Here is a tiny trained network, its code and every weight. The questions are about switching its units off for an input and a class, where a switched-off unit gives its printed mean instead of its output.

import numpy as np


def w(rows, s, z=0):
    codes = np.array(rows[::2]) - 128.0
    scale = np.full(codes.shape[1], s)
    scale[-1] = z or s
    return codes * scale


def norm(h):
    return h / np.sqrt((h * h).mean(-1, keepdims=True) + 1e-5)


def f(y):
    return np.maximum(y, 0)


def log_softmax(a):
    a = a - a.max(-1, keepdims=True)
    return a - np.log(np.exp(a).sum(-1, keepdims=True))


def net(x, mask):
    res = np.array(x, float).reshape(1, 3) / 4 @ E
    u = 0
    for l in range(2):
        y = f(norm(res) @ A[l][:, :-1].T + A[l][:, -1])
        res = res + np.where(mask[u : u + 10], y, B[l][:, -1]) @ B[l][:, :-1]
        u += 10
    return log_softmax(norm(res)[-1] @ U[:, :-1].T + U[:, -1])


A, B = {}, {}
E = w([
[135,153,28,93,162,106,159,194,67,28],'x0',
[184,101,121,94,3,155,30,120,135,40],'x1',
[23,111,121,104,83,134,100,86,60,223],'x2',
],0.0073)
A[0] = w([
[101,147,91,152,162,141,141,120,111,142,3],'L0N1',
[101,66,115,180,152,128,135,98,142,185,180],'L0N2',
[43,129,116,69,104,153,133,117,78,172,87],'L0N3',
[130,140,179,254,138,98,139,150,201,218,136],'L0N4',
[144,151,97,138,156,119,174,128,75,182,24],'L0N5',
[93,93,69,90,119,143,136,138,110,127,49],'L0N6',
[43,105,147,86,96,145,111,144,71,129,52],'L0N7',
[119,147,105,106,219,102,161,122,88,149,67],'L0N8',
[138,144,144,180,187,125,214,140,155,130,125],'L0N9',
[139,82,169,172,75,147,122,89,178,139,151],'L0N10',
],0.011,0.0042)
B[0] = w([
[83,144,158,159,95,88,142,138,80,145,157],'L0N1',
[94,161,62,167,183,94,60,26,103,122,209],'L0N2',
[110,67,34,115,191,77,111,94,146,93,218],'L0N3',
[251,75,72,48,93,54,93,110,144,114,255],'L0N4',
[64,98,140,198,60,146,81,138,134,184,182],'L0N5',
[255,111,170,209,80,122,139,144,181,172,167],'L0N6',
[196,223,182,210,96,117,164,102,57,154,195],'L0N7',
[69,145,209,155,151,182,144,113,107,114,220],'L0N8',
[211,171,198,10,89,179,101,169,58,90,247],'L0N9',
[75,149,246,222,109,113,168,182,113,138,208],'L0N10',
],0.007,0.0096)
A[1] = w([
[121,104,181,160,130,103,176,169,248,128,4],'L1N1',
[162,130,71,126,83,111,134,84,111,153,50],'L1N2',
[19,147,135,210,113,128,150,119,133,143,108],'L1N3',
[190,144,109,63,121,101,115,123,169,104,98],'L1N4',
[100,98,50,93,152,115,121,78,139,189,86],'L1N5',
[117,140,174,69,141,178,128,146,98,103,47],'L1N6',
[130,131,139,144,94,106,118,133,113,115,5],'L1N7',
[108,126,88,167,125,119,119,173,70,144,84],'L1N8',
[171,74,110,176,101,129,143,140,159,102,82],'L1N9',
[83,94,78,91,167,113,109,89,191,152,37],'L1N10',
],0.013,0.0022)
B[1] = w([
[51,254,53,131,138,235,235,195,117,40,168],'L1N1',
[84,220,114,114,139,233,197,184,144,90,212],'L1N2',
[241,89,165,76,113,94,43,80,83,225,220],'L1N3',
[71,125,168,179,127,116,80,76,84,210,254],'L1N4',
[147,83,105,103,102,111,130,177,175,28,184],'L1N5',
[84,112,61,166,110,142,186,149,215,123,208],'L1N6',
[126,124,212,120,225,188,165,178,142,179,178],'L1N7',
[152,119,245,110,95,146,127,165,168,148,189],'L1N8',
[105,69,28,63,163,74,162,110,155,118,201],'L1N9',
[15,77,53,140,176,154,188,191,213,79,150],'L1N10',
],0.0097,0.0083)
U = w([
[169,124,208,130,122,107,77,75,77,225,187],'0',
[88,229,134,147,121,227,245,232,142,114,7],'1',
[71,68,1,110,174,72,107,97,173,102,188],'2',
],0.013,0.0019)

Each question gives the input, the list of numbers given to net, and the class t.
The units are the neurons (one row each of A and B). Each row of codes is followed by its name. A weight is (code - 128) times the scale printed after its matrix; where a second scale follows, it is the last column's (A, B and U).
mask holds one flag per neuron, layer by layer. A switched-off neuron (its flag False) gives its mean, the last column of its row in B, instead of its output. The means were averaged over made-up inputs and are rounded, as every weight is.
A unit's drop is (log p(t) with every unit on - log p(t) with that unit switched off) / (log p(t) with every unit on - log p(t) with every unit switched off).
The circuit of an input: a set's keep is (log p(t) with only the set's units on - log p(t) with every unit switched off) / (log p(t) with every unit on - log p(t) with every unit switched off). Starting from the 12 units with the biggest drops (on a tie, the unit counted first), units are removed one at a time, each time the one whose removal leaves the highest keep (on an exact tie, the one counted first), for as long as the keep stays at least 0.8.
circuit, biggest first: the units of the circuit, biggest drop first
most important unit: the unit with the biggest drop
k most important neurons: the k neurons with the biggest drops, biggest first
k most important neurons of layer l: the k neurons of layer l with the biggest drops, biggest first
drop of u: that unit's drop, to one decimal
input [1,8,-8], class 2: most important unit	L1N9
input [0,-4,-6], class 0: 2 most important neurons	(L0N4, L1N4)
input [-5,1,-6], class 1: 4 most important neurons	(L0N10, L1N1, L1N3, L0N2)
input [-5,4,0], class 1: circuit, biggest first	(L1N1, L0N10)
input [0,-7,-2], class 0: 3 most important neurons of layer 0	(L0N4, L0N10, L0N2)
input [0,-4,-3], class 0: 2 most important neurons	(L0N4, L1N2)
input [7,-8,1], class 0: 3 most important neurons of layer 1	(L1N3, L1N2, L1N1)
input [0,-6,-7], class 0: 3 most important neurons of layer 1	(L1N4, L1N2, L1N1)
input [0,7,-7], class 1: 4 most important neurons of layer 0	(L0N4, L0N2, L0N3, L0N10)
input [1,3,8], class 1: 2 most important neurons	(L1N2, L0N8)
input [1,4,0], class 2: 2 most important neurons of layer 1	(L1N9, L1N2)
input [-1,-5,8], class 2: 2 most important neurons of layer 0	(L0N3, L0N10)
input [8,8,3], class 1: 2 most important neurons of layer 1	(L1N2, L1N3)
input [-2,-1,3], class 2: most important neuron	(L0N3)
input [7,-6,2], class 0: 2 most important neurons of layer 0	(L0N5, L0N4)
input [5,-3,2], class 0: drop of L1N3	0.1
input [5,7,2], class 1: drop of L1N2	0.7
input [-6,7,-4], class 1: drop of L1N1	0.8
